Below are the code and all the weights of a small trained network. Each question names an input and a target symbol and asks about switching units off, where a switched-off unit gives its printed mean instead of its output.

import numpy as np


def w(rows, s, z=0):
    codes = np.array(rows[::2]) - 128.0
    scale = np.full(codes.shape[1], s)
    scale[-1] = z or s
    return codes * scale


def norm(h):
    return h / np.sqrt((h * h).mean(-1, keepdims=True) + 1e-5)


def f(y):
    return np.maximum(y, 0)


def softmax(a):
    e = np.exp(a - a.max(-1, keepdims=True))
    return e / e.sum(-1, keepdims=True)


def log_softmax(a):
    a = a - a.max(-1, keepdims=True)
    return a - np.log(np.exp(a).sum(-1, keepdims=True))


def net(x, mask):
    ids = ['ΓΞΠΣΨΩαβζηλμτφ'.index(c) for c in x.split()]
    T = len(ids)
    res = E[ids] + P[:T]
    u = 0
    for l in range(2):
        r = norm(res)
        for j in range(2):
            rows = slice(4 * j, 4 * j + 4)
            q, k, v = (r @ M[l][rows].T for M in (Q, K, V))
            z = softmax(np.where(np.tri(T) > 0, q @ k.T / 4**0.5, -1e9)) @ v
            o = O[l][rows]
            res = res + np.where(mask[u + j], z, o[:, -1]) @ o[:, :-1]
        u += 2
        y = f(norm(res) @ A[l][:, :-1].T + A[l][:, -1])
        res = res + np.where(mask[u : u + 4], y, B[l][:, -1]) @ B[l][:, :-1]
        u += 4
    return log_softmax(norm(res)[-1] @ U[:, :-1].T + U[:, -1])


Q, K, V, O, A, B = {}, {}, {}, {}, {}, {}
E = w([
[104,134,187,138,193,44,85,171],'Γ',
[167,149,193,195,76,161,78,104],'Ξ',
[92,131,112,184,110,128,71,124],'Π',
[183,187,146,94,166,177,131,205],'Σ',
[50,146,161,117,99,132,194,249],'Ψ',
[120,121,124,172,118,101,47,76],'Ω',
[70,156,167,193,69,140,49,78],'α',
[90,136,107,188,104,120,88,68],'β',
[144,132,91,162,108,119,92,50],'ζ',
[113,130,76,173,121,109,157,66],'η',
[210,161,107,107,71,112,158,157],'λ',
[47,171,165,224,214,29,165,75],'μ',
[144,98,161,202,165,191,174,128],'τ',
[166,75,105,150,144,75,151,115],'φ',
],0.018)
P = w([
[135,212,82,254,156,86,68,169],'0',
[140,192,90,236,152,100,82,146],'1',
[147,180,100,213,149,109,94,138],'2',
[142,165,114,193,139,123,99,124],'3',
[139,153,121,175,129,131,111,116],'4',
[135,145,128,155,120,142,120,111],'5',
[137,135,138,141,111,151,129,106],'6',
[134,126,142,125,105,162,135,100],'7',
[134,120,142,112,92,175,150,90],'8',
[134,113,150,101,91,185,145,89],'9',
[129,109,154,88,70,196,149,83],'10',
],0.01)
Q[0] = w([
[166,199,140,112,80,133,159,163],'L0H1',
[76,171,247,98,154,99,114,161],'L0H1',
[105,151,135,50,134,88,147,206],'L0H1',
[83,138,138,124,11,202,70,61],'L0H1',
[95,150,136,125,139,164,69,123],'L0H2',
[116,118,116,165,128,141,83,73],'L0H2',
[159,121,221,107,155,111,150,148],'L0H2',
[122,133,69,112,154,94,123,151],'L0H2',
],0.013)
K[0] = w([
[94,196,142,163,182,185,137,180],'L0H1',
[39,202,170,174,159,74,1,108],'L0H1',
[118,226,117,170,120,98,97,200],'L0H1',
[102,101,126,49,85,222,129,105],'L0H1',
[78,118,164,137,135,181,99,95],'L0H2',
[107,43,180,126,155,140,160,81],'L0H2',
[203,161,185,166,166,194,106,224],'L0H2',
[135,121,29,150,168,62,106,106],'L0H2',
],0.011)
V[0] = w([
[205,78,145,169,117,147,217,156],'L0H1',
[186,64,77,116,105,61,121,120],'L0H1',
[159,94,150,78,2,76,40,173],'L0H1',
[128,40,124,130,186,111,107,136],'L0H1',
[161,90,122,73,146,132,67,163],'L0H2',
[145,83,129,142,126,159,64,210],'L0H2',
[128,128,99,182,209,100,36,164],'L0H2',
[96,215,159,147,166,178,236,146],'L0H2',
],0.0065)
O[0] = w([
[201,120,102,134,173,62,137,182,114],'L0H1',
[169,40,1,127,127,95,125,151,97],'L0H1',
[73,132,71,152,191,117,163,144,73],'L0H1',
[119,77,137,154,218,148,110,128,68],'L0H1',
[126,66,122,171,197,154,167,114,52],'L0H2',
[201,158,125,106,162,127,204,138,143],'L0H2',
[93,149,82,104,68,160,139,183,255],'L0H2',
[217,76,145,103,52,102,104,163,183],'L0H2',
],0.0073,0.0042)
A[0] = w([
[119,152,100,93,114,255,122,130,47],'L0N1',
[128,152,188,82,203,152,132,183,252],'L0N2',
[182,169,85,74,158,142,187,173,204],'L0N3',
[188,102,198,162,116,27,108,154,112],'L0N4',
],0.0069,0.0027)
B[0] = w([
[177,244,135,127,226,154,185,149,188],'L0N1',
[174,121,140,133,108,66,76,134,236],'L0N2',
[53,116,112,115,163,84,92,107,253],'L0N3',
[105,189,62,174,139,150,161,100,214],'L0N4',
],0.011,0.0044)
Q[1] = w([
[67,66,117,198,77,221,93,110],'L1H1',
[54,62,205,50,200,167,250,187],'L1H1',
[203,100,117,89,97,153,90,142],'L1H1',
[120,191,185,136,113,174,119,135],'L1H1',
[79,203,153,167,57,137,126,156],'L1H2',
[168,118,116,196,47,143,72,57],'L1H2',
[113,135,33,155,103,159,63,122],'L1H2',
[195,200,130,98,96,20,112,148],'L1H2',
],0.013)
K[1] = w([
[110,138,65,116,76,100,151,9],'L1H1',
[75,185,91,185,106,119,36,172],'L1H1',
[178,66,139,115,71,140,123,136],'L1H1',
[104,138,158,107,140,210,55,77],'L1H1',
[128,101,188,55,105,170,167,104],'L1H2',
[141,88,171,135,131,118,189,38],'L1H2',
[100,89,88,86,159,65,168,35],'L1H2',
[180,108,203,104,167,137,168,191],'L1H2',
],0.012)
V[1] = w([
[60,121,106,134,85,33,69,110],'L1H1',
[128,179,119,2,110,71,150,134],'L1H1',
[124,171,49,48,126,148,145,66],'L1H1',
[165,98,90,135,94,125,169,112],'L1H1',
[98,165,207,224,125,114,208,129],'L1H2',
[134,170,109,209,181,111,141,109],'L1H2',
[221,171,157,93,122,180,116,105],'L1H2',
[94,124,140,120,30,158,185,173],'L1H2',
],0.0091)
O[1] = w([
[164,109,160,19,150,94,124,32,193],'L1H1',
[77,175,98,21,105,71,126,227,145],'L1H1',
[113,155,50,81,126,178,156,168,136],'L1H1',
[144,102,54,200,53,50,128,94,82],'L1H1',
[100,51,183,58,26,179,211,138,216],'L1H2',
[188,26,152,97,85,179,143,253,253],'L1H2',
[209,226,141,144,12,206,61,92,199],'L1H2',
[71,135,127,213,64,81,184,40,111],'L1H2',
],0.0074,0.0054)
A[1] = w([
[114,190,158,116,91,108,140,122,163],'L1N1',
[121,160,206,155,126,65,248,139,180],'L1N2',
[178,133,103,109,105,108,154,132,85],'L1N3',
[119,134,74,62,151,73,140,156,3],'L1N4',
],0.013,0.0033)
B[1] = w([
[169,147,143,118,254,86,117,143,254],'L1N1',
[170,146,46,179,156,117,229,23,212],'L1N2',
[93,141,217,140,200,194,107,164,176],'L1N3',
[13,145,130,222,1,101,86,132,180],'L1N4',
],0.0099,0.0077)
U = w([
[129,59,252,129,182,51,113,125,107],'Γ',
[134,129,146,142,147,123,114,100,15],'Ξ',
[67,136,143,181,165,185,157,152,46],'Π',
[176,196,148,96,174,114,94,169,235],'Σ',
[141,157,96,146,182,71,225,104,156],'Ψ',
[92,76,130,126,215,193,97,116,140],'Ω',
[110,121,138,129,165,160,125,100,103],'α',
[27,154,234,123,165,148,71,59,24],'β',
[144,139,12,95,129,210,102,83,52],'ζ',
[193,123,126,71,88,34,35,37,5],'η',
[51,178,90,139,56,88,128,134,145],'λ',
[123,66,162,28,75,117,159,128,254],'μ',
[198,100,174,218,79,135,107,121,86],'τ',
[179,36,64,159,177,97,97,148,251],'φ',
],0.011,0.0029)

Each question gives the input, a string of symbols that net reads in full, and the target symbol t.
The units are the heads (4 rows each of Q, K, V and O) and the neurons (one row each of A and B). Each row of codes is followed by its name. A weight is (code - 128) times the scale printed after its matrix; where a second scale follows, it is the last column's (O, A, B and U).
mask holds one flag per unit, layer by layer, with each layer's heads first. A switched-off unit (its flag False) gives its mean, the last column of its rows in O or B, instead of its output. The means were averaged over made-up inputs and are rounded, as every weight is.
A unit's drop is (log p(t) with every unit on - log p(t) with that unit switched off) / (log p(t) with every unit on - log p(t) with every unit switched off).
The circuit of an input: a set's keep is (log p(t) with only the set's units on - log p(t) with every unit switched off) / (log p(t) with every unit on - log p(t) with every unit switched off). Starting from all 12 units, units are removed one at a time, each time the one whose removal leaves the highest keep (on an exact tie, the one counted first), for as long as the keep stays at least 0.8.
units of the circuit, in order: the units of the circuit, biggest drop first
top k neurons: the k neurons with the biggest drops, biggest first
k most important neurons of layer l: the k neurons of layer l with the biggest drops, biggest first
which heads matter: for each layer, one digit per head in row order, 1 if its drop is at least 0.15 and else 0, layers parted by /
input Π Π Σ λ λ Σ τ Ω μ Π, target μ: units of the circuit, in order => (L1H2)
input Ξ η Π, target η: which heads matter => 11 / 10
input Ψ Σ ζ β, target ζ: units of the circuit, in order => (L1H1 L0H2 L0N3 L1H2)
input α η λ Γ β λ τ η, target τ: which heads matter => 10 / 10
input λ η μ Ξ Π λ μ Ω η Π, target η: units of the circuit, in order => (L0H2 L1H1)
input Σ Ψ λ τ ζ Ω μ Ω ζ, target μ: which heads matter => 10 / 01
input Σ Ω Σ α φ Σ ζ η φ Σ τ, target φ: which heads matter => 10 / 01
input Ξ Σ ζ φ Ξ β Ψ λ Σ Π, target λ: top 3 neurons => (L0N2 L1N4 L0N4)
input Γ τ Σ β ζ, target ζ: units of the circuit, in order => (L0H2 L1N1 L1H2)
input Ω Ψ Ψ Σ Σ μ τ ζ η, target τ: which heads matter => 11 / 10
input Ω μ μ φ η λ Σ η Σ β, target η: which heads matter => 11 / 10
input φ λ Σ Σ μ Ψ, target Ψ: which heads matter => 00 / 01
input ζ Σ Ψ Π, target Ψ: which heads matter => 01 / 01
input λ Π Π Ω ζ Π ζ Ξ φ, target φ: which heads matter => 10 / 00
input ζ β Σ α Π τ Π, target τ: which heads matter => 00 / 10
input α Σ μ Ψ τ Γ, target τ: which heads matter => 00 / 10
input Σ Σ Ψ η μ η μ β λ, target Ψ: which heads matter => 10 / 01
input Σ λ η Γ Π λ Σ β Ω, target β: 3 most important neurons of layer 0 => (L0N4 L0N2 L0N1)
input τ λ β β τ τ ζ, target τ: units of the circuit, in order => (L1H1)
input Ξ Σ Γ λ Ξ Ω Ω μ Π η, target μ: most important neuron of layer 0 => (L0N3)
input μ Σ Σ μ ζ α μ λ Ω η η, target η: top 2 neurons => (L0N3 L0N4)
input λ Σ λ ζ, target λ: units of the circuit, in order => (L0H1 L1N4 L1H1)
input ζ μ τ β Γ Π Π μ λ, target τ: units of the circuit, in order => (L1H1 L0N3)
input ζ Π μ λ Π ζ, target λ: top 2 neurons => (L1N4 L0N2)
